5525  8913  1500  4380  2941
4712  1745  9066  5792  7902
8906  3825  6964  9026  3527
yields 3527

 17   26  -33    3  -20   -2   11 yields 11

4113  1639  9931  1241
1704  2409  6839  9619
yields 9619

229  204  193  226  148   23   74
221  140  203  227  107   41   88
150  139  203  226  109   40   89
yields 89

404  867  694  250 yields 250

 505  -202   -63    -7  -646   355 yields 355

192   46  128  116   30  188  244
186   73   91  127   48  179  243
167   96   88  135   93  133  201
yields 201
---
[ 22  46 -36 -30  21 -70  -5] result: 22
[  4  53  84 -16] result: 4
[ -7   3 -73  -7 -88 -25] result: -7
[ 70  14  53  64 -47] result: 70
[ 57 -13   4  14 -73  53] result: 57
[-45  57  46 -54 -73] result: -45
[-45  81  58  31  27] result: -45
[ 82 -12 -58 -24 -22  18] result: 82
---
array([[ -4,  23, -26,   5,  49,  29],
       [  1,  19, -16,  43,  51,  19],
       [ -1,  30, -35, -20,  76,  33]]) result: 33

array([[ 65,  -8, -39,  80],
       [-26,   1, -87, -21],
       [ -4, -24, -46, -13]]) result: -13

array([[-23, -37,   9,   2, -75,  23],
       [-22, -31,   9,  -4, -50,  19],
       [-24, -33,   9,  21, -71,   7]]) result: 7

array([[ 19, -30,  46, -34, -29],
       [ 37, -52,  22, -65, -43],
       [ 58, -75,  42, -87, -63]]) result: -63

array([[-37, -37,  18,  -9,   3,  -8,  20],
       [-19,  -6, -18, -82, -22, -24, -24],
       [ -6,   4,  11, -40, -50,  32,   1]]) result: 1

array([[ -5,  -7,  27,  35,  35, -64, -91],
       [ -9,  20, -36, -57, -25,  27,  52],
       [  1,  17, -13, -16,  -9,   0,   1]]) result: 1

array([[ 30, -28, -28, -56],
       [-24, -69,   6,  -6],
       [-29, -68, -18,  -8]]) result: -8

array([[-66, -49,  34,   4, -15],
       [  4,  -1, -29,  28,  -8],
       [-11,  72, -48,  17,   8]]) result: 8

array([[-61,   1, -22,  82],
       [  9,   9, -24,  -8],
       [-35, -43,  -6,  37]]) result: 37
---
[[ 42 -30 -86  -2]
 [-51 -16 -35 -58]] result: -30

[[ -5 -21  -9  13 -44 -10]
 [ 82 -76  68 -13  54  20]] result: 13

[[-47 -14  80  10   8 -43 -61]
 [ -9  23  30 -16   0 -32  15]] result: 8

[[ 86  48 -48   1  88]
 [-34   5 -81 -10  42]] result: -48

[[-35 -11  52  62 -60  15   9]
 [-30 -13   4 -60  68   7   3]] result: -60

[[ 58  55 -47  64]
 [ 65  67 -56  75]] result: 55
---
6456	5475	6157	2807	5249	7751
5001	5961	3745	2807	7100	1049
9068	4957	4387	2807	5115	5489
==> 6456

267	-216	524	-834	-119	-5
-819	-445	-445	454	-316	-239
==> 267

35	56	47	50	34	49	62
31	40	55	30	24	41	58
69	47	34	30	92	44	50
==> 35

71	933	624	847 ==> 71

41	174	198	83 ==> 41

718	-937	-987	-590	-183 ==> 718

54	75	7	51	9	33
36	65	9	53	26	25
32	59	3	56	31	16
==> 54
---
array([-40,  87,   5, -88, -10,   7, -21]) yields -21
array([57,  7, 68, 12]) yields 12
array([-65,   5, -12,  48, -14,   0,  34]) yields 34
array([-23,  38,  65, -74]) yields -74
array([-50, -64,  48,  40, -18, -89, -30]) yields -30
array([  7, -77,  17, -15]) yields -15
array([-41, -79,   2,   6,  29]) yields 29
---
array([[5, 5, 8, 3, 2],
       [2, 4, 5, 6, 4],
       [5, 3, 7, 9, 3]]) ans = 7

array([[78, 34, 61, 46, 14, 57, 10],
       [32, 72, 27, 24, 33, 46, 62]]) ans = 27

array([3518, 1580, 3075, 7839, 6450, 3527]) ans = 3075

array([17, 85, 36, 19, 71]) ans = 36

array([[  4, 166,  81, 136, 213],
       [152, 165, 197, 114, 195]]) ans = 197

array([[239, 212, 237, 206, 223],
       [164, 159, 173, 132, 132],
       [129, 148, 166,  77,  28]]) ans = 166
---
[[ 20  -7   5 -17  10]
 [-18 -40 -84 -27  39]
 [ 37  75 -77 -48  68]] out 39

[[-29  32  13  17 -10 -45]
 [ 19 -32 -40 -87  25 -25]] out -45

[[  6  25 -88 -17  27]
 [ 47  21 -35   1  45]] out 27

[[-45 -30  25 -20  70 -50]
 [ 13 -24  52 -35 -61   5]] out -50

[[  4 -86   0  -5   0]
 [ -9   4  30 -31 -12]] out 0

[[ 53 -12 -44  14 -47]
 [-20  90 -22  84  46]
 [-55 -47  73 -76  29]] out 46

[[ -9  36  12 -51]
 [ 33 -46 -16  -2]
 [ -3  32  60 -80]] out -2
---
[[-46, -75, 649, 335, -352, -848],
 [-700, 121, 297, 720, -531, 91],
 [118, 11, 436, 285, -168, -720]] ==> -848, 118

[[-45, -1, -5, 12],
 [-36, 2, -22, 8],
 [-7, -3, 26, -23]] ==> 12, -7

[3, 4, 1, 8, 7] ==> 7, 3

[[104, 241, 171, 97, 102, 148, 192],
 [154, 151, 190, 129, 74, 167, 38]] ==> 192, 154

[[4138, 7146, 7052, 3584, 8617, 4847, 6497],
 [3121, 2390, 4776, 1926, 6591, 2603, 3077]] ==> 6497, 3121

[[-624, 258, -122, 222, 816, 677],
 [-6, -379, 690, 72, 930, 201],
 [24, -415, 730, 65, 935, 177]] ==> 677, 24

[[60, 826, 114, 46, 710],
 [-346, -790, 967, 679, 814],
 [933, -855, 151, -661, -529]] ==> 710, 933

[[3724, 5523, 5749, 8581, 6485, 3282],
 [2715, 2383, 8488, 4235, 8975, 3415]] ==> 3282, 2715
---
-42  -15   -3   48   30 value -3

8  2  2  0  5  1
3  3  4  2  6  6
4  4  4  4  3  1
value 2

 18  208  116   89   71  101 value 116

-406    81   189   179   220   799   174
  69    83   206   206   182   523  -719
value 189

 972   538  -952   796 value -952

728  118  981  710  574  523
701  354  968  450  561  441
value 981

4  4  7  2  8
4  4  5  6  7
value 7

 55   49   61   42  243  251 value 61

178  168  221  227  132   50 value 221
---
array([52, 14, 57, 33, 10, 61, 80]) >> 80, 52

array([[32, 49, 36, 30, 75, 48],
       [38, 33, 21, 43, 47, 40]]) >> 48, 38

array([[149, 171, 133, 173, 176, 161],
       [180, 169, 225,  48, 182, 120],
       [128, 137, 148, 103, 184, 144]]) >> 161, 128

array([ 43,  38,  -3, -28,  27]) >> 27, 43

array([9, 3, 0, 2, 0]) >> 0, 9

array([[8629, 3471, 8398, 4502],
       [4027, 4989, 2995, 4454]]) >> 4502, 4027

array([[-11,  47,  47, -45, -25,  29,  13],
       [-12,   0,   3,   5,  -7, -42,  -4]]) >> 13, -12

array([24, 60, 81,  1]) >> 1, 24

array([ 514, -539, -863,  392, -902,  891,  317]) >> 317, 514

array([5204, 1590, 3638, 8524, 3243, 5468]) >> 5468, 5204
---
[[ 32 -65  -1  47 -19   7   0]
 [-82  42   4 -40  28   0 -12]
 [-49  66 -82  24  68   0  26]] 66

[[ 53 -67 -65  69]
 [ 51 -64 -62  68]
 [ 56 -78 -68  74]] -78

[[ -8  20   0  30   7 -12]
 [ 20  26   5 -55  -2 -16]
 [  3 -85   4   0 -19 -21]] -85

[[-27 -19  64 -77 -36  64  11]
 [ 43  24 -51  40  27 -19  27]
 [ -4 -40  56 -66  49  -5  -6]] -40

[[-14 -17 -16 -16  18 -65 -15]
 [ -2  51  -4 -49  12 -22   1]
 [ 15 -44  -8  13   8  56 -20]] -44

[[-62  31  55  48]
 [ 48  62 -33  67]
 [ 31 -59 -13 -54]] -59

[[-38 -10 -28 -30  45 -24]
 [-39 -54 -27 -47 -75 -37]
 [-43 -47  89 -71 -51  85]] -47
